Below are the code and all the weights of a small trained network. Each question names an input and a class and asks about switching units off, where a switched-off unit gives its printed mean instead of its output.

import numpy as np


def w(rows, s, z=0):
    codes = np.array(rows[::2]) - 128.0
    scale = np.full(codes.shape[1], s)
    scale[-1] = z or s
    return codes * scale


def norm(h):
    return h / np.sqrt((h * h).mean(-1, keepdims=True) + 1e-5)


def f(y):
    return np.maximum(y, 0)


def log_softmax(a):
    a = a - a.max(-1, keepdims=True)
    return a - np.log(np.exp(a).sum(-1, keepdims=True))


def net(x, mask):
    res = np.array(x, float).reshape(1, 3) / 4 @ E
    u = 0
    for l in range(2):
        y = f(norm(res) @ A[l][:, :-1].T + A[l][:, -1])
        res = res + np.where(mask[u : u + 4], y, B[l][:, -1]) @ B[l][:, :-1]
        u += 4
    return log_softmax(norm(res)[-1] @ U[:, :-1].T + U[:, -1])


A, B = {}, {}
E = w([
[118,99,165,143,78,153,147,178,5],'x0',
[89,138,75,107,211,106,166,101,170],'x1',
[193,59,73,127,157,159,188,167,186],'x2',
],0.011)
A[0] = w([
[122,186,110,125,104,60,137,39,138,225],'0.n1',
[63,152,94,66,56,37,167,75,3,80],'0.n2',
[192,88,170,70,33,179,3,148,100,8],'0.n3',
[130,159,200,144,214,91,101,149,132,190],'0.n4',
],0.006,0.0012)
B[0] = w([
[131,105,62,197,91,137,237,203,49,230],'0.n1',
[177,110,146,87,235,87,144,186,27,252],'0.n2',
[255,106,165,207,115,219,18,176,214,253],'0.n3',
[115,101,184,117,51,148,142,195,97,183],'0.n4',
],0.007,0.005)
A[1] = w([
[132,45,161,77,11,131,85,106,109,104],'1.n1',
[167,149,253,153,30,154,82,195,117,118],'1.n2',
[105,156,199,58,245,81,181,64,17,238],'1.n3',
[126,107,10,126,203,184,223,100,209,247],'1.n4',
],0.0069,0.0012)
B[1] = w([
[174,137,138,90,155,149,136,44,173,162],'1.n1',
[134,158,144,104,156,194,143,105,206,233],'1.n2',
[128,162,94,98,70,81,138,217,73,204],'1.n3',
[154,12,114,114,141,37,65,77,143,254],'1.n4',
],0.011,0.0098)
U = w([
[188,155,174,130,106,252,101,121,139,189],'0',
[106,180,115,99,101,84,145,212,49,146],'1',
[138,64,89,116,130,78,105,87,131,211],'2',
[81,203,156,165,98,131,155,112,149,18],'3',
[66,169,94,161,118,151,150,83,102,4],'4',
],0.014,0.0038)

Each question gives the input, the list of numbers given to net, and the class t.
The units are the neurons (one row each of A and B). Each row of codes is followed by its name. A weight is (code - 128) times the scale printed after its matrix; where a second scale follows, it is the last column's (A, B and U).
mask holds one flag per neuron, layer by layer. A switched-off neuron (its flag False) gives its mean, the last column of its row in B, instead of its output. The means were averaged over made-up inputs and are rounded, as every weight is.
A unit's drop is (log p(t) with every unit on - log p(t) with that unit switched off) / (log p(t) with every unit on - log p(t) with every unit switched off).
The circuit of an input: a set's keep is (log p(t) with only the set's units on - log p(t) with every unit switched off) / (log p(t) with every unit on - log p(t) with every unit switched off). Starting from all 8 units, units are removed one at a time, each time the one whose removal leaves the highest keep (on an exact tie, the one counted first), for as long as the keep stays at least 0.8.
units of the circuit, in order: the units of the circuit, biggest drop first
k most important neurons: the k neurons with the biggest drops, biggest first
k most important neurons of layer l: the k neurons of layer l with the biggest drops, biggest first
drop when u is switched off: that unit's drop, to one decimal
input [-7,-4,-2], class 0: units of the circuit, in order -> [1.n4]
input [4,3,2], class 1: units of the circuit, in order -> [0.n3, 1.n3]
input [0,-1,-7], class 1: 2 most important neurons -> [0.n2, 1.n3]
input [-6,-2,-3], class 3: 2 most important neurons of layer 0 -> [0.n4, 0.n3]
input [-3,1,-3], class 1: 2 most important neurons of layer 1 -> [1.n4, 1.n2]
input [6,-2,-8], class 0: 2 most important neurons -> [0.n3, 1.n2]
input [-6,1,-5], class 4: 2 most important neurons -> [0.n2, 1.n4]
input [6,-4,-7], class 0: 2 most important neurons -> [0.n3, 1.n2]
input [4,-5,-8], class 0: drop when 0.n3 is switched off -> 0.2
input [5,7,-1], class 1: drop when 0.n4 is switched off -> 0.0
input [8,-3,-2], class 0: drop when 0.n3 is switched off -> 0.1
